Here is a tiny trained network, its code and every weight. The questions are about switching its units off for an input and a class, where a switched-off unit gives its printed mean instead of its output.

import numpy as np


def w(rows, s, z=0):
    codes = np.array(rows[::2]) - 128.0
    scale = np.full(codes.shape[1], s)
    scale[-1] = z or s
    return codes * scale


def f(y):
    return y / 2 * (1 + np.tanh(0.7978845608 * (y + 0.044715 * y**3)))


def log_softmax(a):
    a = a - a.max(-1, keepdims=True)
    return a - np.log(np.exp(a).sum(-1, keepdims=True))


def net(x, mask):
    res = np.array(x, float).reshape(1, 8) / 4 @ E
    y = f(res @ A[0][:, :-1].T + A[0][:, -1])
    res = res + np.where(mask, y, B[0][:, -1]) @ B[0][:, :-1]
    return log_softmax(res[-1] @ U[:, :-1].T + U[:, -1])


A, B = {}, {}
E = w([
[131,130,132,124],'x0',
[130,119,130,134],'x1',
[81,132,27,59],'x2',
[140,127,132,118],'x3',
[84,107,113,169],'x4',
[164,115,124,131],'x5',
[106,123,121,144],'x6',
[205,173,45,254],'x7',
],0.0074)
A[0] = w([
[129,110,43,90,76],'neuron 0',
[200,45,134,124,76],'neuron 1',
[113,46,149,99,73],'neuron 2',
[136,114,191,160,73],'neuron 3',
[162,84,62,91,40],'neuron 4',
[128,128,100,147,2],'neuron 5',
[141,164,200,209,155],'neuron 6',
[149,128,231,168,85],'neuron 7',
[178,133,160,163,53],'neuron 8',
[108,171,205,81,186],'neuron 9',
[177,66,71,110,196],'neuron 10',
[104,104,2,70,131],'neuron 11',
[123,75,210,182,65],'neuron 12',
[201,195,99,154,167],'neuron 13',
[205,176,23,177,51],'neuron 14',
[222,132,209,146,52],'neuron 15',
],0.013,0.0052)
B[0] = w([
[121,240,179,178,174],'neuron 0',
[105,119,150,126,132],'neuron 1',
[110,86,51,83,155],'neuron 2',
[120,204,169,180,153],'neuron 3',
[168,196,160,217,140],'neuron 4',
[197,100,81,55,119],'neuron 5',
[214,132,106,2,229],'neuron 6',
[199,180,49,85,190],'neuron 7',
[98,153,188,180,159],'neuron 8',
[93,88,48,35,199],'neuron 9',
[104,154,215,229,179],'neuron 10',
[119,218,205,174,243],'neuron 11',
[208,187,68,176,173],'neuron 12',
[83,37,101,82,231],'neuron 13',
[19,89,64,96,254],'neuron 14',
[120,167,194,161,188],'neuron 15',
],0.0097,0.0079)
U = w([
[74,5,98,63,106],'0',
[156,96,148,114,4],'1',
[105,2,152,83,175],'2',
],0.0095,0.0021)

Each question gives the input, the list of numbers given to net, and the class t.
The units are the neurons (one row each of A and B). Each row of codes is followed by its name. A weight is (code - 128) times the scale printed after its matrix; where a second scale follows, it is the last column's (A, B and U).
mask holds one flag per neuron, in row order. A switched-off neuron (its flag False) gives its mean, the last column of its row in B, instead of its output. The means were averaged over made-up inputs and are rounded, as every weight is.
A unit's drop is (log p(t) with every unit on - log p(t) with that unit switched off) / (log p(t) with every unit on - log p(t) with every unit switched off).
The circuit of an input: a set's keep is (log p(t) with only the set's units on - log p(t) with every unit switched off) / (log p(t) with every unit on - log p(t) with every unit switched off). Starting from the 12 units with the biggest drops (on a tie, the unit counted first), units are removed one at a time, each time the one whose removal leaves the highest keep (on an exact tie, the one counted first), for as long as the keep stays at least 0.8.
circuit, biggest first: the units of the circuit, biggest drop first
most important unit: the unit with the biggest drop
k most important neurons: the k neurons with the biggest drops, biggest first
drop of u: that unit's drop, to one decimal
input [5,7,-5,-8,-7,-4,-4,6], class 0: most important neuron -> neuron 13
input [-1,4,-7,6,7,-6,5,-4], class 1: 2 most important neurons -> neuron 12; neuron 14
input [-3,0,-3,4,-7,-3,3,4], class 0: circuit, biggest first -> neuron 13; neuron 11
input [-8,0,4,-2,3,2,5,-2], class 1: 3 most important neurons -> neuron 14; neuron 13; neuron 11
input [-5,1,4,0,5,3,-3,-1], class 1: circuit, biggest first -> neuron 14; neuron 13
input [8,-5,7,0,-1,-6,-2,-4], class 1: circuit, biggest first -> neuron 11; neuron 14
input [-5,-3,-3,7,-8,5,-7,6], class 0: 3 most important neurons -> neuron 14; neuron 13; neuron 11
input [-7,3,6,5,1,5,1,4], class 1: 3 most important neurons -> neuron 11; neuron 0; neuron 4
input [-1,5,-6,1,7,0,3,6], class 0: 4 most important neurons -> neuron 14; neuron 13; neuron 11; neuron 0
input [3,-7,-6,-8,2,-4,-8,8], class 0: drop of neuron 14 -> 0.4
input [5,-7,-5,6,0,5,3,8], class 0: drop of neuron 14 -> 0.4
input [0,-5,8,3,1,-1,4,6], class 1: drop of neuron 0 -> 1.0
input [-8,-2,0,0,-7,-6,-5,6], class 0: drop of neuron 14 -> 0.2
input [5,-2,-8,-8,6,-3,4,-3], class 1: most important unit -> neuron 12
